Below is a small trained network, with its code and all its weights. Each question gives an input and a target symbol and asks what happens when units are switched off, that is, made to give their printed mean instead of their output.

import numpy as np


def w(rows, s, z=0):
    codes = np.array(rows[::2]) - 128.0
    scale = np.full(codes.shape[1], s)
    scale[-1] = z or s
    return codes * scale


def norm(h):
    return h / np.sqrt((h * h).mean(-1, keepdims=True) + 1e-5)


def f(y):
    return np.maximum(y, 0)


def softmax(a):
    e = np.exp(a - a.max(-1, keepdims=True))
    return e / e.sum(-1, keepdims=True)


def log_softmax(a):
    a = a - a.max(-1, keepdims=True)
    return a - np.log(np.exp(a).sum(-1, keepdims=True))


def net(x, mask):
    ids = ['ΓΛΣΦαβεθμτψω'.index(c) for c in x.split()]
    T = len(ids)
    res = E[ids] + P[:T]
    r = norm(res)
    for j in range(2):
        rows = slice(2 * j, 2 * j + 2)
        q, k, v = (r @ M[0][rows].T for M in (Q, K, V))
        z = softmax(np.where(np.tri(T) > 0, q @ k.T / 2**0.5, -1e9)) @ v
        o = O[0][rows]
        res = res + np.where(mask[j], z, o[:, -1]) @ o[:, :-1]
    y = f(norm(res) @ A[0][:, :-1].T + A[0][:, -1])
    res = res + np.where(mask[2:10], y, B[0][:, -1]) @ B[0][:, :-1]
    return log_softmax(norm(res)[-1] @ U[:, :-1].T + U[:, -1])


Q, K, V, O, A, B = {}, {}, {}, {}, {}, {}
E = w([
[112,128,112,150],'Γ',
[134,161,99,227],'Λ',
[58,180,97,75],'Σ',
[159,173,29,35],'Φ',
[142,138,108,88],'α',
[116,131,125,146],'β',
[51,140,113,73],'ε',
[109,130,112,157],'θ',
[101,251,144,122],'μ',
[120,95,67,106],'τ',
[152,138,142,114],'ψ',
[162,87,134,165],'ω',
],0.027)
P = w([
[44,41,242,2],'0',
[130,109,85,194],'1',
[121,114,88,193],'2',
[117,116,85,198],'3',
[117,121,85,195],'4',
[113,119,85,197],'5',
[110,118,87,195],'6',
[105,117,85,195],'7',
[106,118,88,191],'8',
[97,120,88,202],'9',
],0.0058)
Q[0] = w([
[62,13,150,155],'head 1',
[237,89,141,171],'head 1',
[251,152,119,122],'head 2',
[156,6,137,194],'head 2',
],0.02)
K[0] = w([
[112,41,254,51],'head 1',
[224,86,109,176],'head 1',
[248,174,71,152],'head 2',
[112,18,184,157],'head 2',
],0.018)
V[0] = w([
[100,88,250,98],'head 1',
[194,89,68,9],'head 1',
[122,182,200,106],'head 2',
[86,101,132,184],'head 2',
],0.022)
O[0] = w([
[89,127,248,76,163],'head 1',
[4,180,113,197,2],'head 1',
[198,144,164,45,102],'head 2',
[161,104,45,153,205],'head 2',
],0.013,0.0099)
A[0] = w([
[127,124,127,127,89],'neuron 1',
[137,95,169,136,76],'neuron 2',
[196,52,128,110,106],'neuron 3',
[142,78,190,184,161],'neuron 4',
[50,133,106,73,94],'neuron 5',
[79,61,142,56,61],'neuron 6',
[113,5,148,162,2],'neuron 7',
[191,87,145,180,202],'neuron 8',
],0.022,0.0067)
B[0] = w([
[134,132,133,120,128],'neuron 1',
[114,105,110,185,156],'neuron 2',
[21,225,126,186,248],'neuron 3',
[165,167,31,133,187],'neuron 4',
[159,67,138,39,171],'neuron 5',
[185,91,118,200,187],'neuron 6',
[254,252,166,54,159],'neuron 7',
[116,13,182,87,243],'neuron 8',
],0.025,0.012)
U = w([
[149,191,91,187,85],'Γ',
[128,41,52,162,159],'Λ',
[121,97,77,31,126],'Σ',
[90,183,15,123,153],'Φ',
[35,118,133,113,177],'α',
[161,84,206,175,104],'β',
[171,31,150,70,3],'ε',
[103,168,126,169,127],'θ',
[137,214,136,69,184],'μ',
[54,136,91,143,163],'τ',
[70,92,206,68,101],'ψ',
[249,137,71,124,36],'ω',
],0.018,0.0053)

Each question gives the input, a string of symbols that net reads in full, and the target symbol t.
The units are the heads (2 rows each of Q, K, V and O) and the neurons (one row each of A and B). Each row of codes is followed by its name. A weight is (code - 128) times the scale printed after its matrix; where a second scale follows, it is the last column's (O, A, B and U).
mask holds one flag per unit, heads first, then neurons. A switched-off unit (its flag False) gives its mean, the last column of its rows in O or B, instead of its output. The means were averaged over made-up inputs and are rounded, as every weight is.
A unit's drop is (log p(t) with every unit on - log p(t) with that unit switched off) / (log p(t) with every unit on - log p(t) with every unit switched off).
The circuit of an input: a set's keep is (log p(t) with only the set's units on - log p(t) with every unit switched off) / (log p(t) with every unit on - log p(t) with every unit switched off). Starting from all 10 units, units are removed one at a time, each time the one whose removal leaves the highest keep (on an exact tie, the one counted first), for as long as the keep stays at least 0.8.
units of the circuit, in order: the units of the circuit, biggest drop first
top k neurons: the k neurons with the biggest drops, biggest first
heads that matter: for each layer, one digit per head in row order, 1 if its drop is at least 0.15 and else 0, layers parted by /
drop of u: that unit's drop, to one decimal
input μ β β Λ β μ Γ, target μ: heads that matter : 11
input α Λ μ β, target α: units of the circuit, in order : (head 1)
input ω ω β Λ β Γ, target ω: units of the circuit, in order : (head 1; neuron 3; neuron 8; neuron 4)
input ε β β ω Λ ψ β, target ε: units of the circuit, in order : (neuron 3; head 1; neuron 5)
input μ Λ α Σ β β β β, target μ: heads that matter : 01
input θ β Γ ω β β Γ Φ, target Φ: heads that matter : 11
input Λ ω μ Γ τ α, target α: heads that matter : 11
input α Λ μ β θ, target α: heads that matter : 10
input μ μ θ, target μ: top 3 neurons : (neuron 7; neuron 3; neuron 8)
input Σ α β α ω β β, target Σ: top 3 neurons : (neuron 3; neuron 5; neuron 8)
input Σ ω Λ Λ β ε τ Γ, target Σ: top 3 neurons : (neuron 3; neuron 5; neuron 8)
input ψ β Γ, target ψ: heads that matter : 10
input Γ μ Σ ω ψ μ Λ μ ω ε, target ε: top 2 neurons : (neuron 5; neuron 6)
input τ ε β Γ, target τ: top neuron : (neuron 8)
input Σ ε ω ε Λ Φ μ β, target Σ: top 3 neurons : (neuron 3; neuron 5; neuron 6)
input ψ ε β β β, target ψ: top 2 neurons : (neuron 3; neuron 5)
input β Λ Σ β β Λ μ β ψ, target ψ: top 3 neurons : (neuron 8; neuron 4; neuron 3)
input ω ω Γ Φ Λ Γ β α, target α: top 4 neurons : (neuron 3; neuron 8; neuron 4; neuron 6)
input β β Λ β β β ε, target ε: top 3 neurons : (neuron 5; neuron 3; neuron 6)
input μ ω β θ Λ μ Φ θ ω β, target μ: drop of head 2 : 0.3
input θ τ ψ θ Σ Λ β β, target θ: drop of neuron 7 : 0.1
input Φ α β, target Φ: drop of neuron 6 : 0.0
input β Φ Λ ω Λ τ, target β: drop of neuron 6 : 0.7
input θ Σ ω Λ Γ, target θ: top neuron : (neuron 3)
